Below are the code and all the weights of a small trained network. Each question names an input and a class and asks about switching units off, where a switched-off unit gives its printed mean instead of its output.

import numpy as np


def w(rows, s, z=0):
    codes = np.array(rows[::2]) - 128.0
    scale = np.full(codes.shape[1], s)
    scale[-1] = z or s
    return codes * scale


def f(y):
    return np.maximum(y, 0)


def log_softmax(a):
    a = a - a.max(-1, keepdims=True)
    return a - np.log(np.exp(a).sum(-1, keepdims=True))


def net(x, mask):
    res = np.array(x, float).reshape(1, 4) / 4 @ E
    y = f(res @ A[0][:, :-1].T + A[0][:, -1])
    res = res + np.where(mask, y, B[0][:, -1]) @ B[0][:, :-1]
    return log_softmax(res[-1] @ U[:, :-1].T + U[:, -1])


A, B = {}, {}
E = w([
[233,155,177,77,162,176,117],'x0',
[77,86,184,94,164,28,56],'x1',
[214,186,208,137,72,62,153],'x2',
[118,224,101,118,84,156,2],'x3',
],0.0095)
A[0] = w([
[84,222,114,108,99,186,100,252],'N0',
[199,165,139,136,149,170,194,186],'N1',
[165,229,126,117,31,142,58,134],'N2',
[84,152,101,192,135,165,202,21],'N3',
[218,158,127,182,129,127,143,51],'N4',
[205,108,124,92,254,167,123,172],'N5',
],0.0085,0.0023)
B[0] = w([
[34,111,77,89,188,98,233,227],'N0',
[72,62,152,163,116,218,90,219],'N1',
[105,145,196,52,153,102,174,255],'N2',
[129,209,212,169,92,127,71,178],'N3',
[65,91,97,140,223,133,208,187],'N4',
[181,213,114,150,46,152,1,207],'N5',
],0.0094,0.0092)
U = w([
[133,147,187,1,182,6,216,6],'0',
[36,76,32,124,170,181,95,234],'1',
[249,203,179,148,45,91,16,148],'2',
],0.0088,0.0016)

Each question gives the input, the list of numbers given to net, and the class t.
The units are the neurons (one row each of A and B). Each row of codes is followed by its name. A weight is (code - 128) times the scale printed after its matrix; where a second scale follows, it is the last column's (A, B and U).
mask holds one flag per neuron, in row order. A switched-off neuron (its flag False) gives its mean, the last column of its row in B, instead of its output. The means were averaged over made-up inputs and are rounded, as every weight is.
A unit's drop is (log p(t) with every unit on - log p(t) with that unit switched off) / (log p(t) with every unit on - log p(t) with every unit switched off).
The circuit of an input: a set's keep is (log p(t) with only the set's units on - log p(t) with every unit switched off) / (log p(t) with every unit on - log p(t) with every unit switched off). Starting from all 6 units, units are removed one at a time, each time the one whose removal leaves the highest keep (on an exact tie, the one counted first), for as long as the keep stays at least 0.8.
circuit, biggest first: the units of the circuit, biggest drop first
unit that matters most: the unit with the biggest drop
k most important neurons: the k neurons with the biggest drops, biggest first
drop when u is switched off: that unit's drop, to one decimal
input [4,5,-1,-8], class 2: unit that matters most	N5
input [3,6,-5,-1], class 2: 2 most important neurons	[N0; N5]
input [3,1,-6,-4], class 2: 4 most important neurons	[N5; N0; N4; N1]
input [7,7,5,1], class 2: 2 most important neurons	[N0; N5]
input [-3,-4,-2,7], class 0: 2 most important neurons	[N2; N1]
input [1,-5,5,-3], class 1: 2 most important neurons	[N1; N4]
input [6,-1,4,2], class 0: 2 most important neurons	[N2; N4]
input [4,4,-5,-4], class 2: circuit, biggest first	[N5; N0]
input [1,0,5,-7], class 1: circuit, biggest first	[N2; N1]
input [-1,0,1,3], class 0: circuit, biggest first	[N1; N5]
input [3,5,-4,-1], class 2: 2 most important neurons	[N0; N5]
input [7,6,-1,8], class 0: 2 most important neurons	[N2; N0]
input [-7,-3,2,-2], class 2: circuit, biggest first	[N0; N3]
input [7,-3,4,-1], class 1: circuit, biggest first	[N1]
input [5,-6,2,-8], class 1: 2 most important neurons	[N4; N1]
input [4,7,0,-6], class 2: circuit, biggest first	[N5; N0]
input [1,-5,-8,-8], class 2: 4 most important neurons	[N3; N5; N0; N4]
input [-2,-5,4,-5], class 1: 4 most important neurons	[N1; N2; N4; N5]
input [6,-7,0,-7], class 1: drop when N4 is switched off	1.9
input [3,-4,1,6], class 0: circuit, biggest first	[N2]
input [8,2,-3,3], class 2: drop when N5 is switched off	1.4
